In the rows, zero is written as 128.
Here are made-up nodes, facts about them, and rows of numbers that follow some of those facts. Name the node behind each unnamed row.

Facts:
{stiflenuk, reflu, vadra, pomi, griston, grike, vatrem} δ vediska
{soki, fusta, brade, kiklol} δ skisku
{stovizul, driflo, lisi, skuzen, skugras, botrim, skiflon} δ giskem
{zafler, pligrel, fadrudak, grefi} δ moneve
{ligrom, studre} δ vamorek
{tevi, tiden, gitrenam} δ zoplido
{dresu, sapla, seves, putror} δ labatru
{dema, zazo, grostum, plastol} δ zipum
{riplas, tovak, latror, drezigri, stame} δ kotibrel
{zusul, flesagi, daskor} δ gegus
{vizalas, stetrun, mukla, ralom} δ briklustok
{guston, tase, faflor, detrik, druvar, gutanok, fifli, keplus, plemu} δ skasko
{dropas, lipem, bugrom, miflos, sozis} δ livu
{boton, kaskon, klevugal} δ brifan
{klibra, lelam, nevuk, fulur, nadrur} δ skugras
{skofi, posorin, sepli, trekan, dakli} δ drodol
{diston, bedun, veze, vamorek} δ klibem
{kloflun, gegus, fliru, brizis, gesko} δ dudal
{gutusar, kuvo, gebar, dragruk, skepe, troskun, fifon} δ zazo
{flapidra, drofir} δ briman
{tomur, skageru} δ mebre
{vego, trikas, lusim, zumu, bikli, skogrira, pibas, nudin} δ vadra
{kilak, genil, statel, bere, klela, kotrir, pleti} δ boton
{zutum, modrim, truvo, sini} δ tase
{stofliple, listar, kifos, skoza, tebrol} δ faflor
{vaflamak, vamuk} δ neval
{fuge, skofla} δ flabom
{stidom, klinaski, stutrek, dragumuk} δ skofi
{vugrik, zares, guten, flidu} δ bedun
{gidre, stabre, briman, plileti} δ fibrun
{steflobril, fluzes} δ veze
{stuter, gozil, ledrugre} δ kloflun
{tuvam, lezama, flabom, moneve} δ kazok
{plugror, suski, zoplido, skatutem, pifluzul, bunan, kamik, brumo} δ nostuk
{sodak, kleso, futrukas, dener} δ latror
{statren, bremum, labo, lodo, bavebrus, gufol} δ gutanok
{lizur, poste} δ kaskon
{grostak, flonak, braram, miki, vatre} δ miflos
{badrim, brifle} δ detrik
{trena, kigrobros} δ grebol
{labatru, mebre, neval, trugril} δ tidu
{skepa} δ fabek
Φ 144 <- stiflenuk, stovizul, dresu, riplas, klibra, diston, sapla, gutusar, flapidra, tomur, driflo, kilak, vaflamak, fuge, vugrik, lusim, steflobril, tovak, suski, lizur, fadrudak, fluzes, stetrun, mukla, grostak, posorin, badrim, gebar, bere, bugrom, sepli, grike, nevuk, fulur, brizis, kifos, skepe, skatutem, kigrobros, troskun, fifon, klela, vamuk, trekan, braram, grefi, klevugal, miki, skoza, trugril, studre, kamik, stame, sozis, dakli
Φ 370 <- soki, reflu, tevi, dema, pomi, kuvo, vego, flesagi, stabre, stuter, statel, zares, skageru, griston, drofir, poste, guten, trena, vatrem, kleso, flonak, tiden, pifluzul, bunan, gitrenam, skogrira, dragumuk, kiklol, nadrur, pibas, drezigri, brumo, vatre, pleti
Φ 510 <- zafler, ligrom, zusul, guston, zutum, stofliple, trikas, fusta, stidom, gidre, listar, genil, tuvam, modrim, plugror, druvar, statren, gozil, skofla, fifli, botrim, dragruk, flidu, lodo, klinaski, bavebrus, ledrugre, stutrek, brade, kotrir, truvo, keplus, skepa, tebrol, nudin, sini, plemu
Φ 529 <- vizalas, dropas, seves, pligrel, lisi, lezama, sodak, skuzen, bremum, zumu, labo, ralom, fliru, lipem, lelam, skiflon, daskor, brifle, bikli, grostum, futrukas, dener, plastol, putror, plileti, gesko, gufol
{reflu} ρ grebol
{tevi} ρ kotibrel
{zusul} ρ kloflun
{vizalas, brade} ρ neval
{dropas} ρ gitrenam
{klibra} ρ flabom
{diston} ρ stovizul
{gutusar, pleti, sozis} ρ flesagi
{kilak} ρ diston
{stofliple} ρ gutanok
{lisi, lipem, daskor, kifos, plastol} ρ truvo
{stidom, stabre} ρ trikas
{vugrik, fadrudak, gufol} ρ gegus
{gidre} ρ fifon
{genil} ρ fluzes
{tuvam} ρ skisku
{plugror, labo, grostum} ρ detrik
{druvar, stetrun, botrim, skatutem, kigrobros, miki} ρ tase
{sodak, vatrem} ρ giskem
{lizur} ρ studre
{skageru} ρ vamuk
{skuzen, kleso} ρ vugrik
{fluzes, kamik} ρ poste
{skofla} ρ skugras
{grostak} ρ fabek
{zumu, lelam} ρ skofla
{fliru} ρ klevugal
{bere} ρ briklustok
{grike} ρ fulur
{flonak} ρ brifan
{skepe} ρ putror
{pifluzul} ρ boton
{troskun, kotrir} ρ brade
{vamuk} ρ vadra
{stutrek} ρ drofir
{skepa} ρ vamorek
{brumo, stame} ρ kazok
{sini} ρ miki
β (each to the one after it):
soki β fusta β brade β kiklol
ligrom β studre
zusul β flesagi β daskor
boton β kaskon β klevugal
skofi β sepli β dakli β posorin β trekan
kloflun β gesko β brizis β fliru β gegus
sapla β dresu β putror β seves
gutusar β skepe β kuvo β fifon β troskun β dragruk β gebar
tomur β skageru
pligrel β fadrudak β zafler β grefi
stidom β stutrek β klinaski β dragumuk
vugrik β zares β guten β flidu
gidre β stabre β plileti β briman
steflobril β fluzes
gutanok β druvar β keplus β faflor β fifli β guston β detrik β plemu β tase
statren β gufol β lodo β bremum β labo β bavebrus
lizur β poste
skuzen β skugras β lisi β driflo β botrim β skiflon β stovizul
vamorek β veze β bedun β diston
gozil β stuter β ledrugre
stetrun β vizalas β ralom β mukla
skofla β fuge
griston β vadra β stiflenuk β grike β vatrem β pomi β reflu
drofir β flapidra
badrim β brifle
trena β kigrobros
nevuk β fulur β klibra β nadrur β lelam
flonak β miki β vatre β grostak β braram
tiden β gitrenam β tevi
skatutem β zoplido β brumo β bunan β pifluzul β plugror β suski β kamik
miflos β lipem β dropas β sozis β bugrom
klela β kotrir β statel β pleti β kilak β bere β genil
vamuk β vaflamak
neval β mebre β labatru β trugril
futrukas β sodak β kleso β dener
plastol β zazo β grostum β dema
skogrira β zumu β pibas β vego β trikas β bikli β nudin β lusim
moneve β flabom β tuvam β lezama
truvo β sini β modrim β zutum
tebrol β skoza β kifos β stofliple β listar
stame β drezigri β latror β tovak β riplas

Known rows:
[125 127 123 107 142 123 137 139 122 117 118 126 128 123 137 141 129 119
 125 148 120 108 144 119 149 149] -> klevugal
[119 121 126 123 149 124 137 139 127 119 122 129 128 128 134 131 119 126
 123 132 130 133 136 123 140 132] -> plileti
[117 129 123 145 133  93 109 125 143 130 147 106 128 139 120  95 144 103
 126 152 138 143 124 132 139 124] -> bere
[136 118 135 126 102 135 141 122 114 123 120 131 129 121 126 144 111 138
 135 104 117 139 131 122 133 138] -> nevuk
[118 141 129 147 140 113 125 141 136 125 125 116 116 135 125 114 121 116
 125 134 150 153 132 130 126 122] -> fliru
[127 108 124 104 136 134 139 131 118 115 121 140 139 117 141 146 123 131
 130 126 105 112 141 115 150 147] -> fulur
[144 129 130  90 105 156 131 140 112 124 124 138 119 122 126 155 110 150
 137 118  99  94 133 112 151 156] -> neval
[135 163 120 124 123 124 113 134 132 134 117 118 125 130 129 130 140 111
 125 146 144 135 123 129 118 117] -> vego
[125 108 140 142 133 125 132 101 113 137 145 102 131 128 123 125 126 148
 119 111 125 142 135 140 115 101] -> kotrir
[161  80 113 175 155 125 131  63 131 121  89 125 119 105  87 120  91 134
 120 171 150 198 154 176 138 124] -> lisi
[122 143 121 126 141 115 127 151 135 121 122 123 119 132 133 122 125 113
 127 144 140 137 131 122 137 136] -> dener
[132 133 127 103 130 143 123 142 127 123 126 136 119 128 129 136 124 132
 130 141 113  94 131 120 147 149] -> skisku
[177  73 118 169 116 137 139  54 120 124  88 132 122 100  81 133  77 152
 131 140 138 209 144 171 136 128] -> plastol
[122 131 135 151 137 129 123 118 123 136 131 115 126 127 126 120 133 129
 121 125 136 141 136 139 108 105] -> tevi
[123 146  96  73 147 101 175 168 201 111 108 211 157 129 172 115 216 101
 127 182 149   5  32 110 102 173] -> tase
[126 112 139 144 130 137 129 106 116 136 136 121 135 124 126 127 127 143
 122 108 123 140 134 137 112 105] -> skageru
[120 124 142 156 140 115 202 112 164 128 103 167 148 122 151 128 175 142
 114 105 178  96  60 145  40  98] -> sini
[119 140 128 150 130  97 116 130 138 129 136 101 117 137 118 105 136 105
 126 149 146 144 130 135 132 125] -> kilak

Which node is each row?
No name comes twice in this set of rows, the named rows included.
[127 110 136 141 134 135 132 107 117 136 139 120 136 125 128 126 127 145
 123 107 122 143 132 137 112 103] => stutrek
[119 146 134 155 132 113 121 135 134 127 123 114 116 133 122 115 126 110
 126 135 149 150 138 132 121 122] => grostak
[136 116 115  87 130 136 132 127 112 127 129 131 141 116 143 149 136 138
 126 136  96  95 136 118 142 142] => poste
[122 151 133 151 129 116 120 132 136 126 116 114 119 134 120 124 125 107
 126 136 155 154 133 133 125 119] => grike
[131 112 126 119 134 137 133 115 117 132 135 128 138 121 136 135 131 143
 125 117 115 127 130 129 122 118] => fusta
[120 126 143 157 141 113 209 112 167 127  99 171 150 120 153 128 180 142
 113 105 183  92  53 145  34  99] => druvar
[127 131 136 129 130 145 121 135 128 126 129 134 117 128 123 124 121 135
 128 128 122 113 131 126 134 135] => zipum
[112 135 123 149 135 101 114 139 147 133 143 123 124 148 119 108 125 107
 132 134 153 156 127 134 130 124] => labo
[131 141 125 122 132 133 123 122 125 131 117 124 134 125 132 139 135 123
 122 135 133 131 130 131 121 114] => pibas
[118 105 143 150 135 134 136 115 121 123 129 132 134 123 128 129 116 135
 125 104 123 149 140 131 127 117] => skepe

The same nodes again, as new rows of numbers:
Known rows:
[126 113 115  86 152 135 126 126 113 109 149 113 137 137 146 152 155 123
 131 121 132 166 162 107 114 123 117 145 136  90 116 111 127 171 108 121
 132] -> badrim
[146 101 147 112 138  97 113 138 131 135 129  88 131 138 160 156 165 116
 141  83 150 168 112 121 111 144 133 129 137 137 117 101 125 189 106 154
 102] -> bedun
[135 114 125 114 152 107 129 116 123 130 132 101 131 118 131 151 150 132
 147 115 147 168 133 111 128 111 119 157 127 119 106 113 119 168 115 129
  93] -> zumu
[144 118 132 108 133 112 158 133 108 103 138  98 116 173 143 159 167 124
 121  86 133 156 143 118 117 120 146 134 134 108 121 103 127 194 109 136
 108] -> zutum
[151  97 121 128 161  98 161 116 127 111 137 106 127 118 171 132 133 125
 133 141 160 167 133 127 145  88 123 152 123 125  89 110 130 175 118 134
 121] -> gufol
[115 121 125  90 154 119 131 136 114 122 136 112 127 137 139 160 156 130
 131 117 152 169 146 113 101 114 135 147 134 103 119 106 130 164 113 124
 116] -> flapidra
[134 106 115  93 163 117 123 125 108 115 151 117 122 120 133 150 150 124
 132 120 133 154 159 112 126 114 111 159 134 100 109 112 124 169 122 114
 123] -> stame
[135 116 127 107 137 118 157 136 114 114 134 105 117 161 147 163 165 130
 132 100 142 163 139 119 113 119 149 133 138 112 121 100 127 177 113 135
 109] -> keplus
[155 116 148 115 146  75 147 121 109 117 135  93 115 148 124 150 152 129
 117  80 133 156 132 115 138 114 118 142 120 112 119 114 109 206 109 132
  89] -> vatrem
[142 103 121  66 143 127 120 138  72  99 150 126 184 100 112 144 156 174
 152 127 123 110 124 150 114 147 124 147 158  93 141  94 141 205 117  69
  99] -> stetrun
[139 119 136 105 140 102 147 143 106 111 141 101 109 167 134 163 170 125
 115  82 140 153 136 117 119 122 142 145 135 110 123 103 128 191 112 137
 109] -> flidu
[139  96 141 122 146 108 108 139 140 135 132  96 137 122 160 159 162 118
 138  97 154 177 123 119 109 150 122 124 146 133 117  98 111 178 104 145
 106] -> kaskon
[153 100 146 115 137 105 114 132 135 126 131  89 141 139 163 151 158 112
 138  85 140 169 122 117 120 146 127 118 138 126 118 108 117 193 100 145
 108] -> skasko
[102 122 135 101 147 125 133 147 132 125 141 109 135 151 155 166 170 133
 119 110 163 194 133 107  89 148 115 127 142 103 138  99 115 172  86 157
 127] -> poste
[133 109 128 106 161 102 128 130 120 124 135 106 126 117 142 151 149 127
 147 115 147 160 137 118 111 108 120 144 128 121 112 110 121 172 120 130
 104] -> sodak
[150 104 146 118 138 101 106 133 133 135 132  89 138 136 151 154 162 116
 136  83 145 173 115 113 129 150 122 132 139 126 115 110 118 190 100 146
 102] -> vediska
[138 100 120 129 155 110 154 136 120 119 139 116 107 125 137 165 155 133
 124 115 151 162 150 123 123 111 131 141 145 120 110  95 107 164 126 119
 105] -> kotrir
[146 102 148 113 139  97 113 139 132 135 129  87 130 138 160 156 166 115
 141  83 150 168 112 122 111 145 132 129 137 137 117 102 124 190 106 154
 103] -> labatru

Rows to name:
No name comes twice in this set of rows, the named rows included.
[ 98 133 121  62 134 174  86 141 128 131 142 109 123 171 120 200 191 103
 164  54  88 184 190  70  50 166 124  93 145  78 166 116  89 154 104 137
 113] => truvo
[147 115 141 106 153  84 135 127 107 109 136  88 121 142 135 146 158 122
 128  90 137 146 138 120 111 109 123 152 120 125 109 107 125 201 112 138
  95] => fliru
[142 109 128 112 145 103 155 135 110 120 135 108 103 144 136 163 160 131
 134  98 142 152 136 124 122 110 145 144 134 120 116 100 124 175 127 128
 101] => tuvam
[142 126 151 117 159  78 142 135 105  96 125 100 123 143 117 155 143 124
  90  88 145 151 159 117 114  96 134 137 130 102 113 108 106 203 109 103
  90] => bere
[125 120 130 108 141 115 150 145 117 119 138 106 111 163 145 166 169 128
 121  98 155 169 133 116 113 123 145 143 139 111 122 102 130 173 110 143
 117] => brade
[133  98 136 115 147 128  92 146 142 126 150  99 148 130 161 157 171 112
 124  97 149 183 133 107 109 175  99 127 155 117 120 102 110 182  90 151
 130] => boton
[157 110 130 113 137 102 163 124 105 103 136  99 109 161 140 155 159 125
 126  88 127 146 146 123 127 108 146 137 131 116 113 103 122 194 119 127
 100] => stofliple
[147 116 163 129 140  85 123 154 138 115 137  83 139 172 178 141 160 105
  84  86 179 185  99 114 143 146 129 138 138 118 108 114 139 211  77 172
 137] => gegus
[151 119 149 111 159  76 132 132 108 106 133  90 122 143 131 144 149 119
 118  83 138 146 138 116 121 102 124 145 119 116 112 116 120 208 112 130
  95] => lelam
[119 149 161  97 153  93 124 156 113 104 123 103 139 173 127 159 148 119
  86  79 156 173 141 100 108 110 145 124 133  78 136 127 122 198  89 118
 114] => stovizul
[147 122 144 100 159  77 141 133  98 104 132  98 110 150 127 147 147 121
 110  89 140 143 147 117 125  90 137 152 121 106 111 117 129 199 119 120
 102] => troskun

Now the same nodes, written a new way:
Some nodes and their rows:
[116  85 107 137 105 124  90 124 155 132 120 150 119 130 136 143 121 136
 123 140  94 139 132 130  99 146  99 140 151 121] -> tebrol
[149 128 135 114 109 137 140 147 101 156 109 133 167 147 131 163 128 135
 116 130 108 119 119 148 152 142 159 110 148 106] -> veze
[147 133 146 117 113 133 149 145 106 154 112 129 170 145 129 146 130 134
 116 120 115 118 117 151 155 132 165 108 138 115] -> bedun
[125 129 113 135 121 134 112 124 121 131 130 118 116 135 139 136  96 109
 119 128 105 113 141 141 124 135 125 117 138 101] -> gitrenam
[110 113 118 140 118 136 105 130 135 126 122 122 123 129 132 141 121 126
 131 126 111 134 137 126 117 144 113 118 137 120] -> studre
[119 145 132 144 143  93 157 118 151  74 116 124 106  99 110  80 146 135
 126 115 171 127  96 112 116  80 127 173  99 175] -> plugror
[146 131 148 118 117 133 150 145 111 156 113 135 173 140 140 146 131 130
 115 116 123 114 113 145 155 133 162 109 139 110] -> fabek
[122 142 109 132 124 125 126 131 126 139 141 112 128 133 146 120  91 118
 122 114 107 104 135 140 124 134 116 115 113 119] -> statel
[104 128 145 149 126 129 132 124 153 124 136 110 132 122 128  92 130 123
 133  97 130 135 132 132 125 118 133 111 104 147] -> trekan
[141 177 103 122 150 102 154 120 112  96 128 106 103 111 130 121 115 121
 118 127 148  86 105 113 129 106 116 164 107 140] -> pleti
[120 159 103 127 164 134 153 105 142 138 142 196 103 117  85  31 143 137
 210 180 155 138 129 139 150  82  93 133 153 200] -> botrim
[166 103 106  89 149 123 125 113  90 113 129 121 113 144 126 159 138 150
 148 159 164 150 162  73 114 166 116 140 140 108] -> skuzen
[150 123 126 109 107 138 131 150  96 157 104 138 164 149 133 179 124 137
 115 139 102 119 121 146 150 150 150 112 158  97] -> skofi
[135 123 116 126 140 127 121 121 112  94 117 125  96 121 114 144 139 126
 136 155 148 133 132 106 116 127 110 153 147 127] -> skepe
[108 136 152 133 130 132 124 126 140 134 123 113 136 127 128 121 141 133
 142 104 128 133 137 130 135 137 138 105 108 126] -> seves
[104 128 146 149 127 129 132 123 153 124 137 110 131 122 127  91 129 123
 133  97 129 135 131 132 125 117 133 111 104 147] -> bugrom
[113 119 123 123 121 140  97 133 123 140 110 126 126 135 133 170 132 136
 141 132 108 134 143 123 127 163 116 110 139 100] -> pligrel
[117 135 157 127 129 128 120 111 155 142 131 119 136 126 133 121 153 133
 135 103 115 126 136 125 132 140 135 115 108 127] -> bremum

Name these rows:
No name comes twice in this set of rows, the named rows included.
[ 94 155 164 161 138 128 155 112 178 127 163 109 140 106 124  53 131 120
 128  67 151 153 116 126 137  88 172 107  67 169] => lusim
[130 153 120 124 151 108 157 123 130 101 140 110 117 111 121 101 139 139
 136 119 165 118 114 100 122 111 109 151  93 169] => kilak
[ 98 109 154 161 119 118 137 123 167 109 127 122 130 120 118  60 129 125
 130  94 139 149 126 146 115  95 141 121 103 159] => dragruk
[152 139  94 114 141 125 120 122  94 107 128 126  92 130 128 156 109 114
 121 165 133 108 135 115 119 131 109 155 152 104] => flonak
[111 125 133 126 124 136 106 131 129 138 114 122 129 133 132 154 135 135
 141 123 114 134 141 126 130 154 123 108 129 108] => gesko
[100 134 173 160 130 127 149 115 162 112 138 101 134 119 118  57 139 116
 135  80 144 137 131 140 131  95 154 107  91 160] => gebar
[130 170  80 111 168 157 128 104 113 154 137 200  93 126  89  86 142 131
 225 210 135 126 143 126 161 115  76 124 189 171] => miki
[124 165 162 142 158 105 179 107 148  86 143  98 118 103 109  53 156 126
 134  94 184 124 110 108 131  77 147 149  74 185] => kamik
[146 195 188 120 148 136 204  92 159 196 160 165 184 133 104   5 171 130
 175 104 127 104 114 174 200  73 185  90 111 196] => tase
[136 135 103 123 142 117 126 121 114  89 114 122  96 114 118 152 139 131
 131 152 149 124 118  95 116 128 106 164 141 133] => fluzes
[128 111 111 132 138 110 130 128 135  96 123 146 107 112 126 116 132 132
 131 144 162 136 115 107 106 113 102 163 134 145] => skepa
[123 128 131 142 123 135 119 120 124 124 130 114 114 135 132 116 104 103
 121 121 112 117 145 148 127 123 138 114 135 104] => kuvo
[134 104  87 124 129 113 113 131 121  93 110 147  95 119 119 151 126 140
 129 167 142 139 119 104 101 129  92 172 152 132] => stidom
[143 123 188  99 153 148 108 174 114 128 211 141  88 112 112 151 168 107
  87 186 159 146 143 150 102 112  70 174  85 156] => kifos
[149 150 113 121 147 119 138 116 106 103 136 117  98 125 126 125 115 113
 122 145 146 108 130 119 125 114 123 152 130 121] => tevi

